Below is a small trained network, with its code and all its weights. Each question gives an input and a target symbol and asks what happens when units are switched off, that is, made to give their printed mean instead of their output.

import numpy as np


def w(rows, s, z=0):
    codes = np.array(rows[::2]) - 128.0
    scale = np.full(codes.shape[1], s)
    scale[-1] = z or s
    return codes * scale


def softmax(a):
    e = np.exp(a - a.max(-1, keepdims=True))
    return e / e.sum(-1, keepdims=True)


def log_softmax(a):
    a = a - a.max(-1, keepdims=True)
    return a - np.log(np.exp(a).sum(-1, keepdims=True))


def net(x, mask):
    ids = ['αβεζηθξπφψ'.index(c) for c in x.split()]
    T = len(ids)
    res = E[ids] + P[:T]
    u = 0
    for l in range(3):
        r = res
        for j in range(3):
            rows = slice(2 * j, 2 * j + 2)
            q, k, v = (r @ M[l][rows].T for M in (Q, K, V))
            z = softmax(np.where(np.tri(T) > 0, q @ k.T / 2**0.5, -1e9)) @ v
            o = O[l][rows]
            res = res + np.where(mask[u + j], z, o[:, -1]) @ o[:, :-1]
        u += 3
    return log_softmax(res[-1] @ U[:, :-1].T + U[:, -1])


Q, K, V, O = {}, {}, {}, {}
E = w([
[227,213,129,84],'α',
[154,217,54,164],'β',
[157,111,237,79],'ε',
[187,5,108,178],'ζ',
[74,80,110,136],'η',
[186,53,74,140],'θ',
[85,50,181,108],'ξ',
[99,179,188,43],'π',
[48,154,128,110],'φ',
[139,222,120,234],'ψ',
],0.018)
P = w([
[129,191,203,125],'0',
[173,72,153,85],'1',
[159,197,244,182],'2',
[184,80,153,73],'3',
[170,197,255,226],'4',
[188,74,151,70],'5',
],0.0087)
Q[0] = w([
[44,102,65,92],'0.h0',
[132,127,42,179],'0.h0',
[103,117,91,95],'0.h1',
[77,106,190,164],'0.h1',
[195,185,69,246],'0.h2',
[133,171,83,169],'0.h2',
],0.012)
K[0] = w([
[82,3,182,106],'0.h0',
[195,85,113,62],'0.h0',
[116,101,103,97],'0.h1',
[74,119,134,175],'0.h1',
[253,196,61,169],'0.h2',
[167,120,91,178],'0.h2',
],0.014)
V[0] = w([
[33,177,190,164],'0.h0',
[135,202,46,141],'0.h0',
[73,166,149,155],'0.h1',
[188,200,164,218],'0.h1',
[195,45,179,224],'0.h2',
[214,96,2,114],'0.h2',
],0.0054)
O[0] = w([
[154,212,135,75,227],'0.h0',
[89,253,149,135,127],'0.h0',
[125,109,158,208,164],'0.h1',
[118,15,89,164,175],'0.h1',
[175,55,85,77,130],'0.h2',
[94,240,113,53,2],'0.h2',
],0.0062,0.0046)
Q[1] = w([
[94,98,168,68],'1.h0',
[146,76,118,125],'1.h0',
[6,169,171,95],'1.h1',
[210,150,222,171],'1.h1',
[129,139,92,47],'1.h2',
[114,108,116,86],'1.h2',
],0.012)
K[1] = w([
[42,100,193,98],'1.h0',
[78,71,124,145],'1.h0',
[37,156,210,82],'1.h1',
[252,228,178,141],'1.h1',
[229,156,130,129],'1.h2',
[171,112,123,111],'1.h2',
],0.012)
V[1] = w([
[47,172,88,187],'1.h0',
[229,255,209,16],'1.h0',
[90,88,135,52],'1.h1',
[226,164,110,107],'1.h1',
[150,136,70,156],'1.h2',
[97,106,178,211],'1.h2',
],0.006)
O[1] = w([
[155,10,103,51,29],'1.h0',
[169,27,46,156,181],'1.h0',
[25,101,165,211,78],'1.h1',
[92,253,148,139,163],'1.h1',
[110,32,179,124,23],'1.h2',
[253,128,190,240,253],'1.h2',
],0.0038,0.0025)
Q[2] = w([
[68,95,159,64],'2.h0',
[77,157,153,252],'2.h0',
[42,52,59,66],'2.h1',
[143,177,148,96],'2.h1',
[160,106,150,89],'2.h2',
[131,39,113,54],'2.h2',
],0.014)
K[2] = w([
[41,134,232,76],'2.h0',
[86,177,99,249],'2.h0',
[64,14,163,30],'2.h1',
[128,133,159,237],'2.h1',
[115,82,149,170],'2.h2',
[55,4,107,142],'2.h2',
],0.012)
V[2] = w([
[147,62,1,212],'2.h0',
[5,158,188,90],'2.h0',
[99,155,46,68],'2.h1',
[95,172,107,179],'2.h1',
[60,41,135,235],'2.h2',
[173,87,28,166],'2.h2',
],0.0096)
O[2] = w([
[8,86,225,1,63],'2.h0',
[145,80,17,171,93],'2.h0',
[147,214,207,122,2],'2.h1',
[80,161,145,221,145],'2.h1',
[27,118,149,122,152],'2.h2',
[136,117,235,154,82],'2.h2',
],0.0098,0.007)
U = w([
[146,87,148,178,43],'α',
[170,136,152,70,125],'β',
[149,206,169,150,168],'ε',
[228,93,130,85,85],'ζ',
[184,202,92,70,162],'η',
[250,132,173,146,57],'θ',
[114,146,189,176,102],'ξ',
[128,209,99,186,87],'π',
[145,198,127,59,211],'φ',
[103,181,96,103,254],'ψ',
],0.011,0.0085)

Each question gives the input, a string of symbols that net reads in full, and the target symbol t.
The units are the heads (2 rows each of Q, K, V and O). Each row of codes is followed by its name. A weight is (code - 128) times the scale printed after its matrix; where a second scale follows, it is the last column's (O and U).
mask holds one flag per head, layer by layer. A switched-off head (its flag False) gives its mean, the last column of its rows in O, instead of its output. The means were averaged over made-up inputs and are rounded, as every weight is.
A unit's drop is (log p(t) with every unit on - log p(t) with that unit switched off) / (log p(t) with every unit on - log p(t) with every unit switched off).
The circuit of an input: a set's keep is (log p(t) with only the set's units on - log p(t) with every unit switched off) / (log p(t) with every unit on - log p(t) with every unit switched off). Starting from all 9 units, units are removed one at a time, each time the one whose removal leaves the highest keep (on an exact tie, the one counted first), for as long as the keep stays at least 0.8.
units of the circuit, in order: the units of the circuit, biggest drop first
most important unit: the unit with the biggest drop
which heads matter: for each layer, one digit per head in row order, 1 if its drop is at least 0.15 and else 0, layers parted by /
drop of u: that unit's drop, to one decimal
input α φ ψ ξ η, target ξ: units of the circuit, in order : (2.h0, 1.h0)
input φ ξ η ε ξ φ, target ζ: units of the circuit, in order : (2.h1, 0.h0)
input α ψ φ ψ π, target ξ: which heads matter : 010 / 100 / 110
input η φ ψ φ ε, target ξ: which heads matter : 011 / 000 / 110
input β φ φ, target ε: units of the circuit, in order : (2.h1, 2.h2)
input ψ η η, target ξ: most important unit : 0.h1
input ξ φ ε, target ζ: which heads matter : 000 / 000 / 011
input φ φ ε, target ζ: which heads matter : 000 / 110 / 011
input φ ξ η ξ φ ζ, target ξ: which heads matter : 000 / 100 / 101
input ψ φ φ, target ξ: units of the circuit, in order : (0.h1, 2.h0, 2.h2)
input ξ ζ ξ β β, target ε: units of the circuit, in order : (2.h0, 2.h1, 1.h1)
input α φ φ β η, target ε: which heads matter : 100 / 100 / 111
input ξ φ φ ψ φ η, target α: units of the circuit, in order : (2.h2, 0.h0, 0.h2)
input η ζ φ α π, target θ: units of the circuit, in order : (2.h2)
input φ φ φ, target π: which heads matter : 000 / 000 / 100
input ξ φ α, target θ: which heads matter : 000 / 010 / 001
input θ ξ φ ξ α π, target π: units of the circuit, in order : (2.h0, 2.h2)
input φ φ α α φ ζ, target ξ: units of the circuit, in order : (2.h2, 2.h0)
input φ α η, target θ: which heads matter : 001 / 000 / 001
input φ α φ, target θ: which heads matter : 000 / 000 / 001
input π φ ε θ ζ, target β: units of the circuit, in order : (2.h0)
input ψ α η, target θ: which heads matter : 100 / 010 / 001
input ξ φ ψ φ ξ, target ξ: units of the circuit, in order : (0.h1, 2.h0)
input φ ζ π, target η: which heads matter : 100 / 000 / 001
input ζ ψ θ, target ξ: which heads matter : 010 / 000 / 111
input φ φ α α ξ, target θ: which heads matter : 000 / 010 / 001
input φ ζ α, target θ: most important unit : 1.h0
input β φ η ξ ζ, target ε: drop of 2.h1 : 0.5
input θ ξ β, target ε: drop of 2.h1 : 0.7
input ξ ψ φ, target ξ: drop of 0.h1 : 0.2
